Below is a small trained network, with its code and all its weights. Each question gives an input and a class and asks what happens when units are switched off, that is, made to give their printed mean instead of their output.

import numpy as np


def w(rows, s, z=0):
    codes = np.array(rows[::2]) - 128.0
    scale = np.full(codes.shape[1], s)
    scale[-1] = z or s
    return codes * scale


def norm(h):
    return h / np.sqrt((h * h).mean(-1, keepdims=True) + 1e-5)


def f(y):
    return y / 2 * (1 + np.tanh(0.7978845608 * (y + 0.044715 * y**3)))


def log_softmax(a):
    a = a - a.max(-1, keepdims=True)
    return a - np.log(np.exp(a).sum(-1, keepdims=True))


def net(x, mask):
    res = np.array(x, float).reshape(1, 7) / 4 @ E
    u = 0
    for l in range(3):
        y = f(norm(res) @ A[l][:, :-1].T + A[l][:, -1])
        res = res + np.where(mask[u : u + 5], y, B[l][:, -1]) @ B[l][:, :-1]
        u += 5
    return log_softmax(norm(res)[-1] @ U[:, :-1].T + U[:, -1])


A, B = {}, {}
E = w([
[107,179,113,131,189,94,136,117,139,119],'x0',
[187,233,136,99,101,144,51,176,146,83],'x1',
[165,88,84,111,93,37,144,200,191,218],'x2',
[202,85,201,151,160,86,76,125,141,103],'x3',
[215,173,175,123,33,93,178,2,198,152],'x4',
[149,124,145,125,142,97,109,128,84,161],'x5',
[145,134,169,174,136,204,42,122,180,241],'x6',
],0.0054)
A[0] = w([
[129,195,251,164,189,195,231,123,94,59,4],'0.n0',
[54,28,135,218,199,89,229,63,148,158,89],'0.n1',
[165,94,171,72,145,73,195,122,111,5,64],'0.n2',
[216,33,177,46,255,181,128,112,220,58,164],'0.n3',
[63,197,42,87,70,180,148,105,78,199,194],'0.n4',
],0.0059,0.0036)
B[0] = w([
[206,85,206,144,52,254,196,154,172,145,178],'0.n0',
[244,98,67,41,69,247,67,64,94,180,237],'0.n1',
[122,140,45,235,217,151,131,139,173,73,204],'0.n2',
[86,101,158,25,144,49,95,112,216,153,194],'0.n3',
[195,34,195,115,191,52,67,113,226,21,252],'0.n4',
],0.0072,0.004)
A[1] = w([
[156,128,143,139,97,126,149,7,222,98,227],'1.n0',
[193,200,177,156,79,94,255,58,111,165,45],'1.n1',
[233,97,60,187,115,149,179,139,86,62,31],'1.n2',
[146,145,153,197,165,149,58,98,160,205,6],'1.n3',
[153,88,245,187,153,218,122,113,76,131,89],'1.n4',
],0.0065,0.0016)
B[1] = w([
[55,104,114,88,198,159,86,218,124,114,255],'1.n0',
[40,141,213,164,114,105,57,153,19,209,167],'1.n1',
[108,169,57,182,102,3,155,94,39,129,172],'1.n2',
[209,17,142,230,144,40,159,144,161,31,161],'1.n3',
[143,113,215,91,110,175,212,124,63,58,181],'1.n4',
],0.0068,0.0071)
A[2] = w([
[33,74,92,100,154,178,86,140,100,143,221],'2.n0',
[162,105,183,204,152,221,101,112,178,164,117],'2.n1',
[193,53,176,137,70,124,121,172,135,121,253],'2.n2',
[167,130,49,133,95,71,203,234,196,255,119],'2.n3',
[196,215,128,117,105,137,99,192,135,89,99],'2.n4',
],0.0085,0.0034)
B[2] = w([
[127,189,154,138,106,89,61,143,157,174,242],'2.n0',
[162,197,38,203,87,86,171,148,163,173,203],'2.n1',
[54,133,97,70,170,106,155,108,79,78,254],'2.n2',
[121,150,211,128,119,216,198,104,114,85,214],'2.n3',
[142,35,70,87,77,164,116,56,68,249,167],'2.n4',
],0.011,0.0069)
U = w([
[172,155,212,132,105,254,207,139,128,94,125],'0',
[206,87,43,88,71,180,83,65,103,210,81],'1',
[104,176,112,102,159,111,131,125,128,139,253],'2',
[149,150,50,242,113,67,194,150,158,101,77],'3',
[79,196,178,141,121,105,67,192,104,197,72],'4',
[143,71,166,86,161,83,81,83,198,81,63],'5',
[136,177,121,88,157,126,134,120,142,144,169],'6',
],0.0098,0.0048)

Each question gives the input, the list of numbers given to net, and the class t.
The units are the neurons (one row each of A and B). Each row of codes is followed by its name. A weight is (code - 128) times the scale printed after its matrix; where a second scale follows, it is the last column's (A, B and U).
mask holds one flag per neuron, layer by layer. A switched-off neuron (its flag False) gives its mean, the last column of its row in B, instead of its output. The means were averaged over made-up inputs and are rounded, as every weight is.
A unit's drop is (log p(t) with every unit on - log p(t) with that unit switched off) / (log p(t) with every unit on - log p(t) with every unit switched off).
The circuit of an input: a set's keep is (log p(t) with only the set's units on - log p(t) with every unit switched off) / (log p(t) with every unit on - log p(t) with every unit switched off). Starting from the 12 units with the biggest drops (on a tie, the unit counted first), units are removed one at a time, each time the one whose removal leaves the highest keep (on an exact tie, the one counted first), for as long as the keep stays at least 0.8.
units of the circuit, in order: the units of the circuit, biggest drop first
k most important neurons: the k neurons with the biggest drops, biggest first
k most important neurons of layer l: the k neurons of layer l with the biggest drops, biggest first
input [1,6,-5,1,-5,-4,-6], class 1: units of the circuit, in order => (2.n4; 1.n0)
input [-4,2,1,5,-2,-8,8], class 3: units of the circuit, in order => (2.n1)
input [6,8,3,-1,0,-3,7], class 1: 2 most important neurons => (2.n4; 0.n2)
input [-4,3,2,7,-4,5,-7], class 3: 3 most important neurons => (0.n2; 1.n0; 0.n4)
input [-5,2,-4,8,8,1,-2], class 4: 4 most important neurons => (0.n4; 1.n1; 1.n0; 0.n1)
input [4,-5,3,7,7,-7,8], class 3: 2 most important neurons => (2.n1; 1.n3)
input [1,2,2,-3,4,-2,4], class 3: 3 most important neurons of layer 1 => (1.n3; 1.n2; 1.n4)
input [0,8,7,1,-7,4,6], class 1: 4 most important neurons => (2.n4; 1.n0; 1.n2; 0.n3)
input [2,4,-3,-1,4,7,-8], class 3: units of the circuit, in order => (0.n2; 2.n2)
input [-6,0,-6,-5,6,-6,-7], class 3: 3 most important neurons of layer 0 => (0.n2; 0.n3; 0.n1)
input [4,4,3,7,8,4,-7], class 4: 2 most important neurons => (1.n1; 0.n4)
input [2,-7,4,-6,-8,-6,-2], class 4: 3 most important neurons => (2.n0; 2.n4; 1.n3)
input [-7,4,8,4,-7,2,-7], class 0: 3 most important neurons => (2.n3; 1.n0; 0.n4)
input [1,3,-3,-2,8,-5,-2], class 4: units of the circuit, in order => (1.n1; 1.n0)
input [2,-8,-3,-5,1,5,-4], class 1: units of the circuit, in order => (0.n1)
input [6,8,0,7,8,-7,0], class 1: 4 most important neurons => (2.n4; 0.n4; 2.n0; 2.n2)
input [-4,5,5,-2,7,-3,8], class 3: 2 most important neurons => (2.n1; 1.n3)
input [8,-2,8,-1,-5,-8,-5], class 0: units of the circuit, in order => (2.n3; 1.n0)
input [2,7,5,-8,-1,-2,-4], class 5: 2 most important neurons => (0.n4; 0.n1)
input [-5,4,-5,-2,7,4,-5], class 4: 3 most important neurons of layer 1 => (1.n1; 1.n0; 1.n3)
input [1,-4,3,-5,8,-4,0], class 4: most important neuron of layer 0 => (0.n3)
input [-3,-5,0,-8,-4,-6,-3], class 5: 2 most important neurons => (0.n4; 2.n1)
input [3,-3,7,5,-3,3,-5], class 0: units of the circuit, in order => (2.n3; 0.n4)
